Where the symbols take the states:
$: x350->x493, x793->x447, x886->x807, x111->x792, x530->x215, x190->x819, x347->x422, x937->x833, x701->x158, x128->x360, x755->x637, x36->x31, x158->x930, x447->x976, x215->x351, x489->x347, x617->x886, x493->x317, x422->x650, x271->x128, x568->x489, x31->x271, x707->x20, x147->x755, x209->x971, x795->x209, x637->x695, x927->x190, x971->x147, x819->x68, x833->x180, x180->x373, x68->x851, x86->x861, x930->x947, x495->x304, x861->x111, x20->x495, x304->x997, x373->x32, x688->x350, x806->x535, x317->x806, x32->x530, x535->x707, x360->x568, x351->x617, x807->x701, x997->x793, x792->x36, x650->x772, x947->x688, x976->x927, x772->x937, x695->x86, x851->x795
§: x350->x158, x793->x20, x886->x530, x111->x637, x530->x833, x190->x793, x347->x128, x937->x347, x701->x351, x128->x792, x755->x795, x36->x86, x158->x617, x447->x495, x215->x180, x489->x271, x617->x32, x493->x930, x422->x360, x271->x111, x568->x31, x31->x861, x707->x493, x147->x851, x209->x819, x795->x190, x637->x209, x927->x997, x971->x68, x819->x447, x833->x422, x180->x650, x68->x976, x86->x147, x930->x886, x495->x806, x861->x755, x20->x317, x304->x535, x373->x772, x688->x701, x806->x688, x317->x947, x32->x937, x535->x350, x360->x36, x351->x373, x807->x215, x997->x707, x792->x695, x650->x568, x947->x807, x976->x304, x772->x489, x695->x971, x851->x927
&: x350->x701, x793->x707, x886->x32, x111->x755, x530->x937, x190->x997, x347->x271, x937->x489, x701->x215, x128->x111, x755->x851, x36->x695, x158->x351, x447->x20, x215->x833, x489->x31, x617->x373, x493->x158, x422->x128, x271->x861, x568->x36, x31->x86, x707->x350, x147->x68, x209->x190, x795->x927, x637->x795, x927->x304, x971->x819, x819->x793, x833->x347, x180->x422, x68->x447, x86->x971, x930->x617, x495->x317, x861->x147, x20->x493, x304->x806, x373->x650, x688->x807, x806->x947, x317->x930, x32->x772, x535->x688, x360->x792, x351->x180, x807->x530, x997->x535, x792->x637, x650->x360, x947->x886, x976->x495, x772->x568, x695->x209, x851->x976

The rows follow the links: the fewer symbols apart two states are, the more alike their rows tend to be.

Some states and rows for them; each showing differs a little:
x190	[113, 620, 157, -35, 390, -382, 263, 194, 150, 980, -427, 218, -162, -598, 153, -160, -40, -435, 266, -14, -47, -10, -709, 115, -105, -176, -213, -387, -158, -831, 271, -450, 173, -36, -214, -630, 210, -119, 255, -340, 284, -345, 623, 239, 115]
x695	[-1, 520, 283, -258, 507, -492, 500, 152, -184, 46, 101, 378, -506, -80, -505, -478, 96, 221, -167, -211, -480, -25, -51, -20, -762, -482, -470, -373, 495, -3, 201, 133, 242, 214, -733, -208, 380, 499, 93, -361, 442, -428, 356, 268, 195]
x158	[16, -497, -276, 285, -543, 510, -482, -170, 130, -26, -102, -377, 496, 27, 494, 502, -98, -249, 152, 237, 515, 25, 72, 12, 782, 460, 442, 360, -492, -17, -187, -141, -217, -217, 746, 208, -359, -454, -112, 383, -457, 427, -358, -280, -188]
x755	[36, 586, 285, -237, 532, -536, 482, 190, -91, 294, -15, 415, -469, -170, -415, -464, 54, 86, -57, -212, -434, -41, -202, 18, -705, -474, -430, -405, 405, -217, 245, -7, 272, 193, -682, -356, 364, 423, 170, -392, 475, -445, 477, 271, 203]
x350	[39, -274, -204, 291, -406, 382, -416, -57, 215, 455, -342, -318, 474, -213, 628, 462, -116, -477, 303, 244, 503, 37, -265, 93, 833, 425, 392, 229, -632, -368, -109, -364, -181, -256, 676, -67, -309, -579, 18, 226, -392, 306, -89, -160, -153]
x373	[-109, -647, -188, 84, -391, 404, -277, -243, -142, -940, 397, -298, 201, 555, -63, 207, 13, 396, -260, 39, 55, 7, 656, -130, 200, 235, 278, 401, 65, 765, -282, 421, -167, 11, 301, 593, -222, 17, -250, 353, -332, 368, -612, -282, -124]
x86	[22, 444, 280, -274, 471, -470, 479, 148, -168, -101, 175, 400, -499, 7, -563, -491, 111, 294, -212, -220, -505, -29, -1, -17, -775, -474, -423, -326, 517, 126, 184, 200, 227, 227, -736, -158, 344, 515, 51, -324, 456, -400, 295, 231, 179]
x347	[-119, -315, 3, -122, -55, 51, 50, -123, -239, -1016, 565, 29, -183, 594, -482, -168, 82, 657, -441, -146, -287, -2, 673, -142, -406, -109, -91, 142, 466, 834, -159, 584, -17, 151, -229, 527, 2, 439, -217, 120, 18, 90, -415, -116, -6]
x360	[-68, -107, 87, -217, 140, -113, 214, -37, -277, -896, 510, 150, -322, 473, -600, -324, 105, 633, -435, -204, -430, -32, 581, -125, -628, -268, -233, -5, 571, 749, -68, 552, 77, 223, -465, 384, 139, 529, -161, -33, 161, -70, -224, 9, 69]
x111	[-9, 321, 258, -259, 427, -406, 426, 94, -233, -335, 262, 317, -475, 140, -616, -479, 120, 427, -272, -242, -511, -21, 191, -65, -815, -437, -397, -240, 582, 312, 117, 304, 189, 243, -719, 12, 297, 564, 28, -260, 412, -342, 190, 184, 154]
x997	[102, 367, 16, 102, 107, -121, 10, 140, 241, 1063, -539, 36, 125, -576, 437, 120, -86, -619, 397, 119, 268, 19, -702, 148, 374, 76, 29, -203, -434, -866, 207, -589, 28, -136, 174, -551, 24, -399, 229, -159, 58, -124, 430, 118, -39]

Each walk starts at a row. The symbols on each line, taken left to right, move it on to the next state.
Each answer is a row, close to the row of the state it stands for.
new walk
[-78, -647, -292, 198, -517, 533, -450, -226, 39, -494, 140, -392, 443, 290, 284, 404, -16, 60, -9, 176, 344, 20, 373, -58, 584, 415, 411, 428, -289, 388, -277, 150, -278, -165, 639, 434, -361, -270, -175, 398, -444, 465, -533, -296, -179]
& $ & § $ $: [-93, -372, -11, -106, -135, 108, 12, -177, -253, -1090, 527, -40, -112, 571, -434, -114, 92, 603, -419, -128, -249, -11, 708, -131, -350, -68, -40, 188, 423, 879, -181, 584, -55, 163, -185, 565, -24, 389, -234, 151, -54, 113, -450, -119, -5]
$ § & $ § & $ &: [59, 671, 217, -119, 492, -498, 344, 214, 58, 811, -313, 367, -316, -474, -103, -274, 9, -265, 174, -96, -188, -7, -556, 97, -345, -322, -337, -433, 67, -635, 267, -298, 208, 67, -428, -579, 307, 82, 241, -394, 373, -425, 607, 308, 120]
new walk
[99, 433, 44, 83, 184, -163, 28, 162, 264, 1074, -558, 92, 69, -594, 415, 65, -67, -608, 403, 98, 206, 36, -701, 158, 279, 24, -27, -255, -377, -884, 212, -563, 60, -130, 106, -553, 46, -336, 217, -192, 95, -171, 483, 164, 49]
§ § § & &: [-88, -673, -210, 116, -439, 413, -334, -181, -77, -878, 359, -319, 240, 500, 13, 248, 1, 336, -217, 60, 120, -9, 636, -121, 259, 290, 298, 426, -7, 688, -304, 363, -240, -37, 403, 594, -258, -10, -250, 359, -371, 403, -568, -290, -125]
§ § & & & § $ &: [115, 593, 119, -9, 331, -307, 178, 194, 197, 1033, -482, 213, -94, -588, 193, -92, -47, -495, 296, 6, 58, 9, -697, 114, 12, -138, -174, -323, -203, -842, 255, -490, 160, -59, -130, -604, 175, -193, 261, -306, 230, -320, 577, 253, 61]
new walk
[57, 153, -86, 195, -72, 59, -154, 79, 278, 954, -531, -87, 266, -524, 551, 255, -76, -640, 435, 153, 384, 30, -608, 152, 553, 225, 164, -54, -531, -797, 86, -553, -35, -223, 393, -435, -67, -522, 183, -30, -109, 23, 298, 34, -49]
§ $ & § $: [-23, -536, -270, 243, -535, 504, -481, -161, 117, -124, -54, -433, 498, 134, 466, 464, -99, -169, 132, 204, 469, 40, 126, 1, 765, 464, 463, 397, -440, 89, -204, -63, -254, -201, 719, 269, -378, -464, -126, 364, -479, 435, -415, -265, -173]
$ § § &: [-91, -508, -75, -33, -201, 229, -66, -163, -236, -1080, 512, -149, -13, 633, -349, -6, 57, 566, -341, -73, -154, -16, 728, -163, -186, 26, 54, 284, 323, 876, -224, 541, -85, 79, -13, 610, -103, 288, -239, 246, -151, 236, -513, -192, -57]
new walk
[-61, -638, -268, 238, -563, 508, -459, -207, 55, -389, 84, -413, 442, 254, 377, 412, -61, -12, 37, 204, 406, 40, 305, -45, 647, 426, 433, 430, -325, 285, -274, 88, -235, -189, 669, 373, -351, -336, -180, 420, -474, 484, -501, -280, -190]
§ & § $ $: [-100, -444, -47, -97, -154, 141, -31, -163, -243, -1079, 555, -88, -60, 606, -388, -53, 68, 608, -395, -91, -201, -30, 731, -144, -279, -22, 18, 240, 382, 875, -234, 576, -100, 134, -105, 572, -52, 345, -250, 210, -101, 171, -494, -163, -36]
$ $ § $ &: [-51, -18, 138, -233, 187, -180, 273, -28, -266, -809, 490, 201, -355, 419, -620, -320, 131, 641, -411, -209, -460, -40, 517, -121, -675, -294, -260, -54, 605, 665, -82, 509, 68, 216, -503, 330, 163, 556, -125, -55, 202, -123, -170, 19, 88]
new walk
[63, 658, 278, -174, 546, -487, 427, 231, 22, 601, -203, 366, -391, -364, -220, -379, 39, -116, 78, -170, -328, 23, -448, 59, -516, -404, -365, -432, 217, -500, 313, -191, 243, 118, -572, -466, 324, 208, 217, -391, 453, -443, 575, 304, 186]
§ § & & & § § $: [-89, -675, -222, 131, -456, 473, -363, -230, -70, -801, 305, -352, 318, 483, 89, 316, 7, 284, -160, 99, 187, 19, 568, -95, 353, 343, 312, 411, -49, 632, -274, 305, -229, -50, 441, 597, -284, -105, -229, 375, -377, 439, -618, -296, -157]
$ & § $ & $ &: [-30, 194, 190, -254, 345, -343, 368, 37, -235, -559, 383, 306, -446, 277, -658, -430, 116, 517, -334, -260, -525, -39, 355, -84, -783, -432, -336, -174, 610, 482, 51, 414, 171, 237, -653, 123, 286, 615, -50, -157, 332, -275, 45, 109, 160]
new walk
[89, 99, -129, 200, -120, 118, -206, 22, 272, 897, -499, -135, 292, -481, 571, 283, -65, -631, 437, 185, 436, 35, -551, 138, 609, 245, 225, -8, -592, -741, 44, -542, -61, -210, 445, -371, -113, -558, 143, 8, -145, 57, 244, -3, -51]
$ $ $ § &: [10, -315, -215, 252, -398, 413, -402, -76, 231, 339, -271, -346, 478, -121, 618, 461, -82, -437, 313, 230, 536, 29, -195, 54, 823, 433, 381, 251, -577, -313, -98, -300, -191, -254, 713, -17, -290, -572, -30, 262, -383, 346, -200, -173, -170]
& § § & $ §: [-86, -179, 98, -209, 65, -64, 155, -81, -283, -944, 496, 95, -263, 526, -557, -238, 97, 656, -427, -185, -414, -1, 626, -143, -574, -228, -159, 58, 539, 768, -108, 547, 43, 197, -431, 405, 84, 510, -163, 12, 143, -37, -308, -34, 60]
new walk
[116, 305, -28, 141, 69, -65, -69, 132, 270, 1036, -555, 6, 166, -555, 494, 150, -101, -652, 419, 127, 306, 32, -713, 131, 409, 107, 64, -179, -458, -860, 172, -577, 3, -176, 263, -515, -24, -439, 182, -118, -6, -94, 386, 89, -22]
§ $ $ & §: [-20, -464, -290, 282, -506, 458, -444, -129, 166, 101, -180, -396, 511, -9, 533, 486, -105, -309, 216, 244, 533, -4, -5, 9, 794, 468, 424, 336, -522, -111, -165, -185, -216, -224, 723, 132, -353, -542, -85, 300, -465, 409, -307, -242, -163]
$ & § § & § § &: [31, 549, 289, -254, 532, -506, 466, 166, -137, 158, 41, 419, -474, -112, -455, -465, 60, 153, -121, -218, -464, 17, -132, 32, -735, -480, -429, -407, 419, -98, 225, 77, 238, 212, -698, -284, 365, 430, 119, -365, 466, -455, 410, 248, 199]
new walk
[-22, -390, -273, 301, -436, 420, -453, -101, 200, 198, -224, -373, 508, -95, 579, 466, -96, -341, 266, 220, 510, 20, -88, 29, 815, 446, 409, 323, -558, -196, -169, -272, -192, -247, 738, 70, -330, -543, -62, 272, -449, 349, -229, -173, -189]
$ § & $ $ § & $: [-95, -526, -87, -25, -286, 275, -125, -180, -214, -1053, 495, -150, 49, 601, -266, 58, 49, 542, -329, -19, -84, -7, 727, -155, -71, 83, 127, 312, 268, 853, -229, 538, -130, 82, 70, 623, -135, 223, -245, 255, -212, 261, -579, -209, -52]
§ & & § $ $ $ §: [67, 632, 285, -226, 544, -511, 455, 219, -27, 391, -76, 415, -452, -265, -361, -451, 64, 24, -27, -191, -397, -25, -310, 17, -638, -457, -432, -435, 329, -312, 254, -54, 227, 175, -665, -409, 377, 355, 159, -389, 489, -436, 504, 286, 175]
